Below is a small trained network, with its code and all its weights. Each question gives an input and a class and asks what happens when units are switched off, that is, made to give their printed mean instead of their output.

import numpy as np


def w(rows, s, z=0):
    codes = np.array(rows[::2]) - 128.0
    scale = np.full(codes.shape[1], s)
    scale[-1] = z or s
    return codes * scale


def f(y):
    return np.maximum(y, 0)


def log_softmax(a):
    a = a - a.max(-1, keepdims=True)
    return a - np.log(np.exp(a).sum(-1, keepdims=True))


def net(x, mask):
    res = np.array(x, float).reshape(1, 5) / 4 @ E
    y = f(res @ A[0][:, :-1].T + A[0][:, -1])
    res = res + np.where(mask, y, B[0][:, -1]) @ B[0][:, :-1]
    return log_softmax(res[-1] @ U[:, :-1].T + U[:, -1])


A, B = {}, {}
E = w([
[111,87,179,140,144,157,226,158],'x0',
[153,182,122,88,9,64,176,254],'x1',
[111,61,106,87,13,166,167,70],'x2',
[196,157,140,129,159,155,142,116],'x3',
[89,99,124,95,88,92,121,128],'x4',
],0.0088)
A[0] = w([
[61,70,203,146,93,229,206,165,219],'neuron 1',
[50,132,184,154,157,141,118,106,214],'neuron 2',
[65,122,157,124,166,108,100,202,55],'neuron 3',
[161,59,167,16,60,147,140,85,243],'neuron 4',
[115,129,166,135,154,130,84,127,227],'neuron 5',
[191,187,128,94,123,110,81,157,253],'neuron 6',
[109,99,158,64,126,156,116,85,12],'neuron 7',
[95,99,254,109,125,170,106,155,253],'neuron 8',
[123,90,118,65,150,219,209,60,80],'neuron 9',
[205,93,162,103,92,111,145,151,113],'neuron 10',
[142,95,108,139,92,254,97,58,243],'neuron 11',
[34,152,158,118,89,86,91,62,232],'neuron 12',
[127,202,120,179,211,109,111,50,237],'neuron 13',
[143,105,185,117,186,159,201,64,168],'neuron 14',
[152,142,158,150,170,63,177,231,70],'neuron 15',
[125,128,151,198,234,151,126,152,248],'neuron 16',
[113,223,138,127,151,86,151,222,195],'neuron 17',
],0.0084,0.002)
B[0] = w([
[253,71,31,168,160,32,159,28,253],'neuron 1',
[206,67,164,90,157,149,226,139,201],'neuron 2',
[206,142,76,61,85,78,127,166,172],'neuron 3',
[137,35,170,110,94,125,162,170,237],'neuron 4',
[92,76,172,121,41,64,220,202,181],'neuron 5',
[7,158,184,136,99,60,62,87,207],'neuron 6',
[113,56,124,207,66,167,108,141,170],'neuron 7',
[228,16,41,214,111,57,130,91,188],'neuron 8',
[142,84,38,126,54,141,133,88,233],'neuron 9',
[43,77,145,82,181,123,157,161,174],'neuron 10',
[24,36,151,98,64,197,97,64,251],'neuron 11',
[91,117,135,59,99,112,164,146,196],'neuron 12',
[31,99,195,32,129,74,181,199,254],'neuron 13',
[136,69,150,183,166,168,186,151,227],'neuron 14',
[116,144,12,77,173,155,27,77,217],'neuron 15',
[167,88,215,112,183,65,139,99,251],'neuron 16',
[52,167,91,89,176,57,46,137,235],'neuron 17',
],0.0056,0.0083)
U = w([
[101,103,161,94,102,94,121,119,253],'0',
[185,106,91,111,155,97,243,147,38],'1',
[134,219,129,118,92,95,106,156,36],'2',
[135,143,97,99,144,104,114,138,106],'3',
[51,101,62,78,123,255,106,89,3],'4',
[158,79,117,213,97,178,140,83,7],'5',
],0.0078,0.002)

Each question gives the input, the list of numbers given to net, and the class t.
The units are the neurons (one row each of A and B). Each row of codes is followed by its name. A weight is (code - 128) times the scale printed after its matrix; where a second scale follows, it is the last column's (A, B and U).
mask holds one flag per neuron, in row order. A switched-off neuron (its flag False) gives its mean, the last column of its row in B, instead of its output. The means were averaged over made-up inputs and are rounded, as every weight is.
A unit's drop is (log p(t) with every unit on - log p(t) with that unit switched off) / (log p(t) with every unit on - log p(t) with every unit switched off).
The circuit of an input: a set's keep is (log p(t) with only the set's units on - log p(t) with every unit switched off) / (log p(t) with every unit on - log p(t) with every unit switched off). Starting from the 12 units with the biggest drops (on a tie, the unit counted first), units are removed one at a time, each time the one whose removal leaves the highest keep (on an exact tie, the one counted first), for as long as the keep stays at least 0.8.
circuit, biggest first: the units of the circuit, biggest drop first
unit that matters most: the unit with the biggest drop
k most important neurons: the k neurons with the biggest drops, biggest first
drop when u is switched off: that unit's drop, to one decimal
input [1,6,7,2,8], class 1: circuit, biggest first => (neuron 11; neuron 1)
input [8,3,-6,-5,-7], class 3: unit that matters most => neuron 15
input [4,3,-8,3,7], class 3: circuit, biggest first => (neuron 15; neuron 17)
input [5,-7,-2,2,5], class 1: 2 most important neurons => (neuron 2; neuron 13)
input [8,0,7,-5,1], class 5: circuit, biggest first => (neuron 13; neuron 9; neuron 8)
input [3,6,5,-1,5], class 1: circuit, biggest first => (neuron 1; neuron 11)
input [6,4,-2,-7,-6], class 3: circuit, biggest first => (neuron 15; neuron 17; neuron 4; neuron 13)
input [6,1,2,-6,3], class 1: circuit, biggest first => (neuron 1; neuron 11)
input [0,-8,-1,4,-6], class 0: 2 most important neurons => (neuron 13; neuron 16)
input [1,-6,-8,-1,4], class 1: 3 most important neurons => (neuron 2; neuron 11; neuron 6)
input [-5,0,5,0,-1], class 4: 2 most important neurons => (neuron 16; neuron 1)
input [7,3,-6,-6,8], class 3: drop when neuron 15 is switched off => 0.4
input [-5,7,-8,1,8], class 2: drop when neuron 4 is switched off => 0.0
input [-6,2,-7,5,-4], class 2: drop when neuron 6 is switched off => 0.1
input [1,8,-1,-1,-1], class 3: unit that matters most => neuron 15
